Moves between objects:
vul: ni>kez, lu>nif
sen: ni>vul, lu>buv
tup: ni>ran, lu>bod
ziv: ni>lur, lu>fus
zam: ni>vip, lu>koz
kef: ni>dul, lu>fuz
koz: ni>sen, lu>zam
lur: ni>zoz, lu>mos
fuz: ni>mol, lu>kef
lim: ni>lov, lu>kam
ran: ni>vor, lu>vez
vov: ni>fuz, lu>dul
kez: ni>vez, lu>vor
veg: ni>koz, lu>vip
lov: ni>nur, lu>maf
nur: ni>gir, lu>zuv
zuv: ni>maf, lu>nur
fus: ni>lim, lu>ziv
mol: ni>mos, lu>zoz
nid: ni>veg, lu>pef
dul: ni>nok, lu>vov
vez: ni>bod, lu>ran
gir: ni>nid, lu>zil
zaz: ni>vov, lu>nok
nok: ni>tup, lu>zaz
buv: ni>zam, lu>sen
bod: ni>zaz, lu>tup
mos: ni>fus, lu>lur
kam: ni>ziv, lu>lim
maf: ni>kam, lu>lov
zoz: ni>kef, lu>mol
vor: ni>nif, lu>kez
nif: ni>buv, lu>vul
vip: ni>pef, lu>veg
zil: ni>zuv, lu>gir
pef: ni>zil, lu>nid

In the rows, 4.9 means zero.

Some objects and rows for them; each showing differs a little:
zam: [ 4.8,  4.8,  7.1,  4.1,  7.9,  5.3,  6.9,  3.4,  9.2,  5.4,  3.4,  5.9,  6.1,  3.9,  6.2,  4.6,  3.9]
gir: [ 4.7,  4.3,  6.2,  5.2,  8.0,  5.2,  8.1,  2.8,  7.6,  5.9,  2.8,  7.3,  6.1,  4.4,  5.4,  4.5,  4.6]
lov: [ 4.2,  6.5,  8.4,  5.0,  5.5,  5.1,  5.4,  3.5,  9.2,  4.6,  3.4,  5.8,  5.6,  4.4,  5.9,  4.4,  2.5]
ran: [ 4.7,  7.0,  6.3,  4.3,  3.7,  5.0,  3.8,  6.2,  7.9,  3.8,  5.7,  3.6,  4.9,  5.9,  7.3,  6.9,  1.1]
vor: [ 4.7,  7.2,  8.0,  4.6,  4.6,  5.2,  4.3,  4.8,  7.8,  4.2,  5.0,  5.3,  4.7,  5.1,  5.9,  6.0,  0.2]
zam: [ 4.8,  5.0,  7.0,  4.1,  7.9,  5.6,  7.1,  3.6,  9.1,  5.3,  3.3,  5.9,  6.3,  4.2,  6.6,  4.6,  3.8]
kam: [ 4.6,  3.6,  2.7,  4.7,  5.9,  4.9,  3.9,  3.7,  1.3,  5.7,  5.0,  4.9,  4.6,  3.9,  3.3,  3.4,  9.1]
kez: [ 5.2,  4.6,  1.5,  5.4,  5.1,  3.9,  3.9,  5.1,  1.2,  5.8,  5.3,  4.8,  4.8,  5.0,  3.4,  4.7,  9.0]
nok: [ 6.2,  5.9,  6.0,  3.9,  1.9,  5.3,  3.4,  7.7,  4.7,  2.9,  6.5,  3.4,  3.2,  5.8,  5.1,  7.1,  1.8]
lim: [ 4.8,  6.5,  8.0,  4.3,  6.4,  5.0,  5.1,  4.7,  8.7,  4.0,  4.9,  4.8,  5.1,  5.2,  6.4,  6.0,  1.1]
buv: [ 4.6,  5.1,  7.5,  5.4,  6.6,  4.6,  6.7,  4.0,  8.9,  4.2,  3.5,  7.2,  6.0,  5.6,  6.8,  5.5,  2.2]
nid: [ 4.4,  3.1,  6.1,  5.4,  8.4,  4.7,  7.9,  3.0,  7.3,  6.3,  3.6,  5.8,  6.2,  4.2,  5.5,  4.4,  7.9]
pef: [ 4.5,  2.5,  6.1,  5.1,  7.5,  5.9,  6.3,  1.5,  6.5,  5.7,  2.8,  6.3,  6.7,  4.0,  5.1,  3.6,  7.5]
dul: [ 5.3,  6.8,  4.2,  4.8,  0.8,  4.6,  3.0,  6.9,  3.3,  4.0,  6.4,  3.4,  4.0,  5.1,  5.0,  5.3,  1.7]
lov: [ 4.1,  6.2,  8.7,  4.9,  5.7,  5.4,  5.2,  3.7,  9.6,  4.3,  3.5,  5.7,  5.6,  4.5,  5.9,  4.5,  2.8]
sen: [ 5.1,  3.0,  3.1,  6.2,  7.2,  4.8,  6.8,  3.0,  2.8,  6.2,  4.8,  6.1,  4.8,  4.3,  3.3,  3.1,  9.1]
mol: [ 5.5,  7.5,  6.7,  4.9,  1.9,  5.3,  3.5,  5.9,  5.6,  3.5,  5.6,  4.1,  3.8,  5.4,  5.5,  6.8,  1.2]
zaz: [ 5.6,  4.6,  3.0,  4.1,  2.1,  5.1,  2.7,  8.4,  1.8,  4.0,  6.5,  4.2,  3.5,  4.9,  4.0,  6.3,  4.7]
nid: [ 4.5,  2.7,  6.1,  5.3,  8.2,  4.5,  7.9,  3.0,  7.1,  6.1,  3.6,  5.8,  6.0,  4.2,  5.4,  4.4,  7.5]

Complete each set of four: the symbols that take the first to the second take the third to the fourth.
Answer with the object's name.
A [ 5.1,  3.2,  2.0,  5.4,  4.1,  4.6,  3.8,  6.8,  1.1,  6.3,  6.6,  3.9,  3.4,  5.0,  3.0,  4.8,  6.9]
B [ 5.1,  7.4,  7.8,  4.8,  4.4,  5.1,  4.4,  4.5,  7.9,  3.8,  5.0,  5.1,  4.8,  4.9,  6.0,  5.9,  0.4]
C [ 5.5,  7.1,  5.4,  3.9,  2.3,  5.2,  3.8,  7.1,  6.8,  3.5,  6.4,  5.4,  4.5,  6.1,  6.0,  6.8,  1.1]
D pef

A [ 5.3,  5.0,  3.2,  5.6,  2.4,  3.9,  3.1,  6.9,  0.7,  5.3,  6.4,  3.0,  3.6,  5.4,  3.1,  4.0,  5.9]
B [ 5.8,  6.7,  2.8,  4.5,  1.6,  4.5,  3.6,  8.3,  3.9,  3.4,  6.9,  3.6,  4.6,  6.1,  4.7,  6.4,  3.5]
C [ 5.8,  6.1,  6.1,  4.1,  2.0,  5.3,  3.2,  7.6,  4.8,  3.2,  6.2,  3.6,  3.3,  5.6,  4.9,  7.2,  1.9]
D ran

A [ 4.4,  5.1,  7.5,  5.4,  6.6,  4.7,  6.4,  4.3,  8.9,  4.2,  3.4,  7.1,  6.1,  5.6,  7.0,  5.6,  2.5]
B [ 5.7,  6.0,  6.0,  4.0,  2.1,  5.0,  3.2,  7.6,  4.7,  2.9,  6.4,  3.6,  3.3,  5.9,  5.1,  7.4,  1.9]
C [ 4.8,  2.7,  3.9,  5.1,  7.8,  4.9,  7.1,  3.2,  4.0,  6.8,  4.8,  6.0,  5.3,  3.9,  4.5,  3.8,  8.8]
D buv

A [ 5.9,  7.1,  5.1,  3.6,  2.2,  5.0,  3.6,  7.5,  6.7,  3.5,  6.3,  5.4,  4.4,  6.1,  5.8,  6.8,  1.1]
B [ 5.5,  5.2,  3.2,  5.7,  2.4,  4.1,  3.3,  6.9,  0.5,  5.2,  6.3,  3.1,  3.8,  5.7,  2.8,  4.2,  5.7]
C [ 5.8,  3.4,  3.2,  5.6,  6.6,  4.8,  5.5,  3.5,  2.7,  6.9,  4.7,  5.0,  5.5,  5.3,  3.8,  3.0,  9.7]
D lov

A [ 4.3,  3.1,  6.3,  5.3,  8.2,  4.6,  7.8,  2.9,  7.2,  6.4,  3.6,  5.7,  6.3,  4.2,  5.4,  4.4,  7.9]
B [ 4.5,  2.6,  5.8,  5.3,  7.6,  5.5,  6.6,  1.7,  6.5,  6.1,  2.6,  6.2,  6.6,  3.7,  5.3,  3.7,  7.5]
C [ 4.7,  2.8,  3.2,  6.0,  7.0,  5.1,  6.6,  3.1,  3.1,  6.2,  4.9,  5.9,  4.6,  4.5,  3.2,  2.9,  9.0]
D buv

A [ 5.1,  6.9,  7.1,  4.6,  4.5,  5.1,  5.2,  5.8,  8.2,  4.0,  4.6,  5.6,  4.8,  6.2,  7.6,  6.2,  0.9]
B [ 4.6,  3.2,  6.1,  5.4,  8.3,  4.9,  7.9,  3.1,  7.1,  6.1,  3.5,  5.9,  6.4,  3.9,  5.2,  4.3,  7.5]
C [ 5.0,  4.4,  2.0,  6.0,  4.7,  5.2,  5.0,  4.9,  0.8,  5.6,  5.8,  4.5,  4.1,  4.7,  2.9,  3.2,  8.2]
D nok

A [ 4.4,  5.2,  7.6,  5.5,  6.8,  4.5,  6.4,  4.1,  9.1,  4.2,  3.5,  7.1,  6.0,  5.6,  7.1,  5.3,  2.2]
B [ 4.4,  2.4,  5.8,  5.4,  7.3,  5.6,  6.3,  1.7,  6.3,  6.0,  2.7,  6.3,  6.5,  3.8,  5.0,  3.5,  7.5]
C [ 4.7,  6.3,  7.8,  4.0,  6.2,  5.1,  5.0,  5.1,  9.0,  4.2,  4.9,  4.8,  5.1,  5.2,  6.5,  6.2,  1.4]
D gir

A [ 5.2,  6.7,  7.8,  4.0,  6.5,  5.1,  5.0,  4.8,  8.9,  4.1,  5.0,  4.9,  5.3,  5.2,  6.7,  5.7,  1.4]
B [ 4.2,  3.6,  2.5,  4.9,  6.0,  4.7,  4.0,  3.8,  1.3,  5.7,  5.0,  4.7,  4.5,  4.2,  3.7,  3.2,  9.0]
C [ 4.5,  3.0,  6.1,  5.5,  8.2,  4.8,  7.9,  3.1,  7.2,  6.0,  3.3,  5.5,  6.2,  4.2,  5.2,  4.2,  7.8]
D pef

A [ 5.2,  6.6,  4.6,  4.8,  0.6,  4.5,  3.1,  7.0,  3.1,  3.7,  6.4,  3.1,  3.9,  5.2,  4.9,  5.4,  1.7]
B [ 5.5,  6.7,  4.3,  4.8,  1.0,  4.6,  3.2,  6.8,  3.1,  4.0,  6.2,  3.2,  4.0,  5.1,  5.0,  5.3,  2.1]
C [ 4.7,  7.2,  8.0,  4.7,  4.4,  5.2,  4.2,  4.5,  7.7,  3.9,  5.2,  5.1,  4.7,  5.3,  6.0,  6.2,  0.2]
D vor

A [ 6.3,  5.7,  1.7,  5.0,  2.4,  4.5,  3.3,  7.5,  1.5,  5.1,  6.3,  4.5,  4.1,  4.9,  3.6,  6.2,  6.6]
B [ 5.7,  7.5,  6.8,  4.6,  2.0,  5.0,  3.3,  6.5,  5.6,  3.4,  5.7,  4.0,  3.9,  5.6,  5.3,  6.9,  1.2]
C [ 5.8,  4.9,  2.9,  3.9,  2.1,  5.1,  2.9,  8.2,  1.9,  3.9,  6.6,  4.1,  3.5,  4.7,  3.8,  6.3,  4.7]
D nok

A [ 5.5,  7.1,  5.6,  3.8,  2.5,  5.0,  3.4,  7.0,  6.5,  3.3,  6.4,  5.3,  4.2,  6.1,  5.9,  6.8,  1.0]
B [ 4.2,  4.7,  2.3,  4.7,  3.8,  5.4,  3.7,  6.0,  0.0,  5.1,  6.3,  3.5,  4.6,  3.9,  3.8,  3.6,  7.4]
C [ 4.7,  2.4,  3.7,  5.3,  8.2,  5.3,  7.2,  3.2,  3.8,  6.8,  4.9,  6.1,  4.9,  3.9,  4.5,  3.7,  9.2]
D lov

A [ 5.7,  7.5,  6.8,  4.7,  2.0,  5.3,  3.5,  6.4,  5.7,  3.7,  5.7,  3.9,  3.8,  5.6,  5.3,  6.9,  0.8]
B [ 5.6,  7.2,  5.4,  3.9,  2.2,  5.3,  3.7,  7.1,  7.0,  3.5,  6.3,  5.2,  4.6,  6.3,  6.2,  6.5,  0.9]
C [ 5.1,  4.3,  2.1,  5.7,  4.5,  5.2,  5.0,  5.1,  1.0,  5.5,  5.8,  4.8,  4.1,  4.6,  2.8,  3.0,  8.5]
D gir

A [ 5.2,  4.8,  3.1,  5.7,  2.6,  4.1,  3.3,  6.8,  0.7,  5.4,  6.6,  3.3,  3.7,  5.6,  2.9,  4.0,  5.5]
B [ 6.0,  7.0,  5.3,  3.6,  2.2,  5.2,  3.4,  7.0,  6.7,  3.3,  6.2,  5.3,  4.5,  6.1,  5.9,  6.7,  1.2]
C [ 4.4,  3.0,  6.3,  5.4,  8.2,  4.7,  8.1,  3.0,  7.1,  6.3,  3.6,  5.6,  5.8,  4.1,  5.6,  4.3,  7.8]
D pef

A [ 4.2,  3.0,  3.8,  4.7,  7.6,  5.2,  6.3,  2.1,  3.9,  5.9,  3.3,  5.1,  5.5,  4.1,  4.0,  2.9,  8.8]
B [ 4.9,  2.7,  3.4,  5.9,  6.8,  4.9,  6.8,  2.9,  2.9,  6.0,  4.8,  6.0,  4.5,  4.5,  3.4,  2.9,  9.0]
C [ 4.2,  2.9,  3.9,  4.8,  7.6,  5.3,  6.3,  2.1,  3.8,  5.9,  3.3,  4.9,  5.5,  4.1,  3.9,  3.1,  8.8]
D sen

A [ 4.9,  3.1,  3.1,  6.0,  7.0,  4.8,  6.7,  2.9,  2.8,  6.0,  4.9,  6.2,  4.3,  4.4,  3.4,  3.1,  8.9]
B [ 4.5,  4.5,  2.4,  5.0,  3.9,  5.1,  3.8,  6.1,  0.2,  5.1,  6.6,  3.5,  4.7,  4.1,  3.7,  3.4,  7.1]
C [ 5.8,  7.2,  6.9,  4.8,  1.8,  5.1,  3.5,  6.3,  5.5,  3.5,  5.5,  3.7,  4.1,  5.4,  5.4,  6.8,  1.1]
D lim

A [ 5.8,  7.0,  2.9,  4.5,  1.8,  4.6,  3.4,  8.0,  3.6,  3.4,  6.9,  3.6,  4.5,  6.2,  4.5,  6.4,  3.4]
B [ 5.0,  6.4,  4.5,  4.0,  1.8,  4.7,  2.8,  6.9,  4.9,  3.8,  6.9,  2.9,  4.2,  5.4,  5.9,  6.8,  1.3]
C [ 4.6,  4.0,  6.5,  5.5,  8.2,  5.4,  8.0,  2.7,  7.7,  5.7,  2.9,  7.4,  6.2,  4.3,  5.4,  4.5,  4.6]
D nid

A [ 4.0,  6.0,  7.8,  3.9,  3.0,  5.6,  3.9,  6.8,  6.7,  3.4,  5.8,  5.4,  4.2,  5.9,  6.0,  6.4,  0.6]
B [ 5.5,  3.1,  1.7,  5.2,  4.1,  4.9,  3.9,  6.9,  0.9,  6.5,  6.5,  3.7,  3.6,  4.9,  3.4,  4.8,  7.0]
C [ 5.3,  4.7,  1.3,  5.4,  5.2,  4.1,  3.9,  5.3,  1.0,  5.9,  5.2,  4.6,  4.8,  5.4,  3.5,  4.5,  8.9]
D vor

A [ 4.6,  7.3,  6.2,  4.3,  3.5,  5.1,  3.7,  6.3,  7.8,  3.9,  5.4,  3.6,  4.7,  5.9,  7.0,  6.9,  0.9]
B [ 4.9,  4.1,  6.3,  5.5,  8.2,  5.1,  8.0,  2.6,  7.8,  5.7,  3.1,  7.2,  6.0,  4.2,  5.4,  4.5,  4.7]
C [ 3.9,  5.8,  9.1,  4.6,  5.0,  5.8,  5.3,  4.9,  8.5,  4.2,  3.6,  5.2,  5.0,  5.1,  6.5,  5.4,  2.2]
D lov

A [ 4.6,  5.3,  7.6,  5.5,  6.7,  4.5,  6.4,  4.0,  8.7,  3.8,  3.4,  6.8,  6.2,  5.3,  7.0,  5.6,  2.4]
B [ 5.3,  3.3,  2.9,  6.0,  7.0,  4.9,  6.7,  2.9,  2.7,  5.9,  4.9,  6.2,  4.4,  4.4,  3.4,  3.1,  8.9]
C [ 5.7,  6.0,  5.7,  4.4,  1.9,  5.1,  3.0,  7.8,  4.7,  3.2,  6.2,  3.6,  3.3,  5.8,  5.3,  7.1,  1.8]
D zaz

A [ 4.8,  6.9,  6.1,  4.3,  3.5,  5.5,  3.8,  6.0,  8.0,  3.6,  5.5,  3.7,  4.8,  5.7,  7.2,  7.0,  0.9]
B [ 4.4,  4.8,  2.1,  5.1,  3.9,  5.5,  3.8,  5.8,  0.4,  5.0,  6.6,  3.3,  4.6,  3.7,  3.7,  3.9,  7.3]
C [ 6.0,  4.7,  3.0,  4.2,  2.1,  4.9,  2.6,  8.3,  2.1,  4.1,  6.4,  4.4,  3.2,  4.9,  4.2,  6.4,  4.7]
D nok

